Here is a tiny trained network, its code and every weight. The questions are about switching its units off for an input and a target symbol, where a switched-off unit gives its printed mean instead of its output.

import numpy as np


def w(rows, s, z=0):
    codes = np.array(rows[::2]) - 128.0
    scale = np.full(codes.shape[1], s)
    scale[-1] = z or s
    return codes * scale


def f(y):
    return y / 2 * (1 + np.tanh(0.7978845608 * (y + 0.044715 * y**3)))


def softmax(a):
    e = np.exp(a - a.max(-1, keepdims=True))
    return e / e.sum(-1, keepdims=True)


def log_softmax(a):
    a = a - a.max(-1, keepdims=True)
    return a - np.log(np.exp(a).sum(-1, keepdims=True))


def net(x, mask):
    ids = ['αβγζμξπστω'.index(c) for c in x.split()]
    T = len(ids)
    res = E[ids] + P[:T]
    u = 0
    for l in range(2):
        q, k, v = (res @ M[l].T for M in (Q, K, V))
        z = softmax(np.where(np.tri(T) > 0, q @ k.T / 4**0.5, -1e9)) @ v
        res = res + np.where(mask[u], z, O[l][:, -1]) @ O[l][:, :-1]
        u += 1
        y = f(res @ A[l][:, :-1].T + A[l][:, -1])
        res = res + np.where(mask[u : u + 16], y, B[l][:, -1]) @ B[l][:, :-1]
        u += 16
    return log_softmax(res[-1] @ U[:, :-1].T + U[:, -1])


Q, K, V, O, A, B = {}, {}, {}, {}, {}, {}
E = w([
[80,239,164,113],'α',
[29,94,39,187],'β',
[119,120,148,251],'γ',
[100,56,143,144],'ζ',
[177,109,186,59],'μ',
[73,138,158,175],'ξ',
[108,84,110,147],'π',
[34,112,151,98],'σ',
[131,217,164,219],'τ',
[117,123,59,3],'ω',
],0.02)
P = w([
[252,210,144,165],'0',
[196,182,158,176],'1',
[149,173,162,180],'2',
[126,142,170,181],'3',
[107,120,176,189],'4',
[89,103,187,186],'5',
[78,82,196,194],'6',
[63,66,208,196],'7',
[51,49,218,200],'8',
[40,39,225,206],'9',
[27,13,250,199],'10',
[19,10,255,214],'11',
[14,1,246,222],'12',
],0.0041)
Q[0] = w([
[35,98,60,203],'L0H0',
[115,86,23,84],'L0H0',
[2,224,130,156],'L0H0',
[47,91,160,108],'L0H0',
],0.0075)
K[0] = w([
[1,180,90,131],'L0H0',
[79,152,59,74],'L0H0',
[17,128,75,125],'L0H0',
[60,7,169,149],'L0H0',
],0.0077)
V[0] = w([
[127,191,152,253],'L0H0',
[190,120,179,156],'L0H0',
[173,124,172,240],'L0H0',
[219,109,1,87],'L0H0',
],0.0037)
O[0] = w([
[177,65,238,68,59],'L0H0',
[166,65,10,99,13],'L0H0',
[156,254,154,105,8],'L0H0',
[67,70,12,157,17],'L0H0',
],0.0058,0.0019)
A[0] = w([
[194,65,124,146,233],'L0N0',
[157,159,146,132,141],'L0N1',
[200,170,90,69,117],'L0N2',
[80,72,133,124,132],'L0N3',
[80,109,206,251,122],'L0N4',
[140,126,173,132,140],'L0N5',
[237,93,120,40,126],'L0N6',
[104,216,109,135,70],'L0N7',
[118,125,78,32,176],'L0N8',
[36,93,130,120,109],'L0N9',
[55,76,94,55,186],'L0N10',
[130,215,156,55,80],'L0N11',
[99,205,123,100,63],'L0N12',
[130,60,84,136,169],'L0N13',
[172,177,113,189,4],'L0N14',
[193,123,121,46,59],'L0N15',
],0.011,0.003)
B[0] = w([
[126,44,124,155,135],'L0N0',
[122,128,150,131,132],'L0N1',
[185,120,46,255,144],'L0N2',
[98,125,153,121,175],'L0N3',
[111,184,115,184,248],'L0N4',
[99,163,91,120,147],'L0N5',
[189,124,76,186,152],'L0N6',
[138,55,115,130,133],'L0N7',
[168,175,184,138,202],'L0N8',
[114,135,164,119,200],'L0N9',
[112,149,184,141,236],'L0N10',
[102,111,146,160,144],'L0N11',
[123,66,128,155,138],'L0N12',
[130,119,186,106,160],'L0N13',
[170,119,131,145,134],'L0N14',
[183,145,69,221,145],'L0N15',
],0.011,0.013)
Q[1] = w([
[176,180,141,71],'L1H0',
[32,126,121,191],'L1H0',
[75,153,189,140],'L1H0',
[97,146,117,9],'L1H0',
],0.015)
K[1] = w([
[204,110,115,104],'L1H0',
[2,214,137,203],'L1H0',
[104,170,211,127],'L1H0',
[100,33,104,90],'L1H0',
],0.0099)
V[1] = w([
[181,37,120,206],'L1H0',
[106,102,254,59],'L1H0',
[155,198,176,10],'L1H0',
[52,1,187,120],'L1H0',
],0.0072)
O[1] = w([
[116,44,100,178,41],'L1H0',
[186,168,18,27,168],'L1H0',
[139,183,122,2,14],'L1H0',
[40,142,63,91,2],'L1H0',
],0.0069,0.0046)
A[1] = w([
[86,169,174,67,63],'L1N0',
[143,178,154,9,116],'L1N1',
[60,45,99,109,109],'L1N2',
[32,131,96,77,229],'L1N3',
[98,187,198,94,191],'L1N4',
[59,105,193,110,124],'L1N5',
[92,187,105,156,209],'L1N6',
[174,222,111,179,48],'L1N7',
[74,57,187,69,251],'L1N8',
[95,153,32,70,173],'L1N9',
[85,20,13,108,105],'L1N10',
[48,164,139,43,58],'L1N11',
[113,42,80,128,49],'L1N12',
[104,150,86,72,252],'L1N13',
[83,107,140,23,194],'L1N14',
[115,87,173,199,253],'L1N15',
],0.012,0.0048)
B[1] = w([
[122,77,96,127,186],'L1N0',
[91,90,121,150,204],'L1N1',
[91,35,87,127,132],'L1N2',
[135,66,169,147,177],'L1N3',
[97,147,147,138,218],'L1N4',
[166,113,95,131,169],'L1N5',
[172,132,158,133,189],'L1N6',
[130,70,92,95,193],'L1N7',
[186,143,143,147,150],'L1N8',
[139,112,158,168,161],'L1N9',
[107,102,4,130,129],'L1N10',
[128,167,92,101,194],'L1N11',
[90,170,171,105,134],'L1N12',
[138,167,99,157,166],'L1N13',
[155,175,124,131,174],'L1N14',
[135,143,117,57,255],'L1N15',
],0.014,0.03)
U = w([
[217,133,78,112,140],'α',
[134,245,204,84,213],'β',
[82,77,194,151,203],'γ',
[85,179,84,69,136],'ζ',
[171,151,103,194,227],'μ',
[127,121,91,118,41],'ξ',
[118,118,91,108,23],'π',
[134,104,92,137,3],'σ',
[132,143,112,118,13],'τ',
[146,132,130,137,98],'ω',
],0.012,0.0046)

Each question gives the input, a string of symbols that net reads in full, and the target symbol t.
The units are the heads (4 rows each of Q, K, V and O) and the neurons (one row each of A and B). Each row of codes is followed by its name. A weight is (code - 128) times the scale printed after its matrix; where a second scale follows, it is the last column's (O, A, B and U).
mask holds one flag per unit, layer by layer, with each layer's heads first. A switched-off unit (its flag False) gives its mean, the last column of its rows in O or B, instead of its output. The means were averaged over made-up inputs and are rounded, as every weight is.
A unit's drop is (log p(t) with every unit on - log p(t) with that unit switched off) / (log p(t) with every unit on - log p(t) with every unit switched off).
The circuit of an input: a set's keep is (log p(t) with only the set's units on - log p(t) with every unit switched off) / (log p(t) with every unit on - log p(t) with every unit switched off). Starting from the 12 units with the biggest drops (on a tie, the unit counted first), units are removed one at a time, each time the one whose removal leaves the highest keep (on an exact tie, the one counted first), for as long as the keep stays at least 0.8.
units of the circuit, in order: the units of the circuit, biggest drop first
top k neurons: the k neurons with the biggest drops, biggest first
k most important neurons of layer l: the k neurons of layer l with the biggest drops, biggest first
input γ ξ τ μ σ ω σ μ σ τ ζ ω, target β: top 4 neurons	L0N15, L0N6, L0N2, L0N10
input μ τ ξ ω ω γ γ ω σ π ω α, target μ: most important neuron of layer 0	L0N10
input γ ω β, target γ: units of the circuit, in order	L1H0, L1N11
input ξ μ γ ξ σ ξ ω α ζ, target β: units of the circuit, in order	L1N1, L1N0
input μ μ β ω ω ξ ω μ, target γ: units of the circuit, in order	L1H0, L0N2, L0N6
input β β ω β σ γ ζ ζ, target α: units of the circuit, in order	L1N1, L1N4
input ω ω ω ζ ω ω γ γ ζ, target α: 2 most important neurons of layer 1	L1N15, L1N5
input β ω μ ω π, target γ: 4 most important neurons of layer 0	L0N8, L0N2, L0N6, L0N15
input ξ ω ζ, target β: top 3 neurons	L1N7, L1N1, L1N0
input σ ω σ γ σ ξ π σ α γ π ξ π, target β: top 2 neurons	L0N4, L1N7
input γ ζ ω ω ω ω ω μ σ π, target μ: top 3 neurons	L1N15, L1N13, L1N9
input σ π τ α ω ξ τ ω γ μ ω, target γ: top 4 neurons	L0N15, L0N6, L1N15, L0N10
input σ τ π ω ξ σ ω ω ξ γ π, target α: top 2 neurons	L0N8, L0N4
input σ ω σ ω π ζ ξ ζ ω μ ω, target ζ: top 4 neurons	L0N10, L0N4, L0N8, L1N3
input ω β μ ω ζ ξ, target β: 4 most important neurons of layer 1	L1N1, L1N0, L1N3, L1N6
input ω τ μ ζ ζ β ζ ω γ ω ω ξ, target β: units of the circuit, in order	L1N1
input ξ ω ω ω ω ζ ω σ ω τ, target α: units of the circuit, in order	L1N7, L1N1
input ω σ ω σ ξ π π σ π β α, target γ: 4 most important neurons of layer 0	L0N10, L0N4, L0N8, L0N12
input ω ω ω ω γ ω σ ω γ σ α, target μ: top 3 neurons	L0N10, L1N15, L0N9
input σ ω ξ β ζ μ α π, target γ: top 3 neurons	L0N8, L0N10, L1N11
input σ σ ω π, target μ: top 3 neurons	L1N15, L1N9, L1N13
input ω ξ σ σ γ ξ σ, target μ: top 3 neurons	L1N15, L1N0, L0N10
input ξ μ ω ω ξ σ ξ γ μ ξ τ ω μ, target γ: units of the circuit, in order	L1N11
input π π γ β ω α μ γ ω, target β: top 3 neurons	L0N2, L0N6, L0N15
input ω ω γ, target α: top 2 neurons	L1N15, L1N7
input ω ξ ω ω π, target β: top 4 neurons	L1N7, L1N0, L1N1, L1N3
input σ γ ω ω ζ μ α, target α: 2 most important neurons of layer 0	L0N7, L0N4
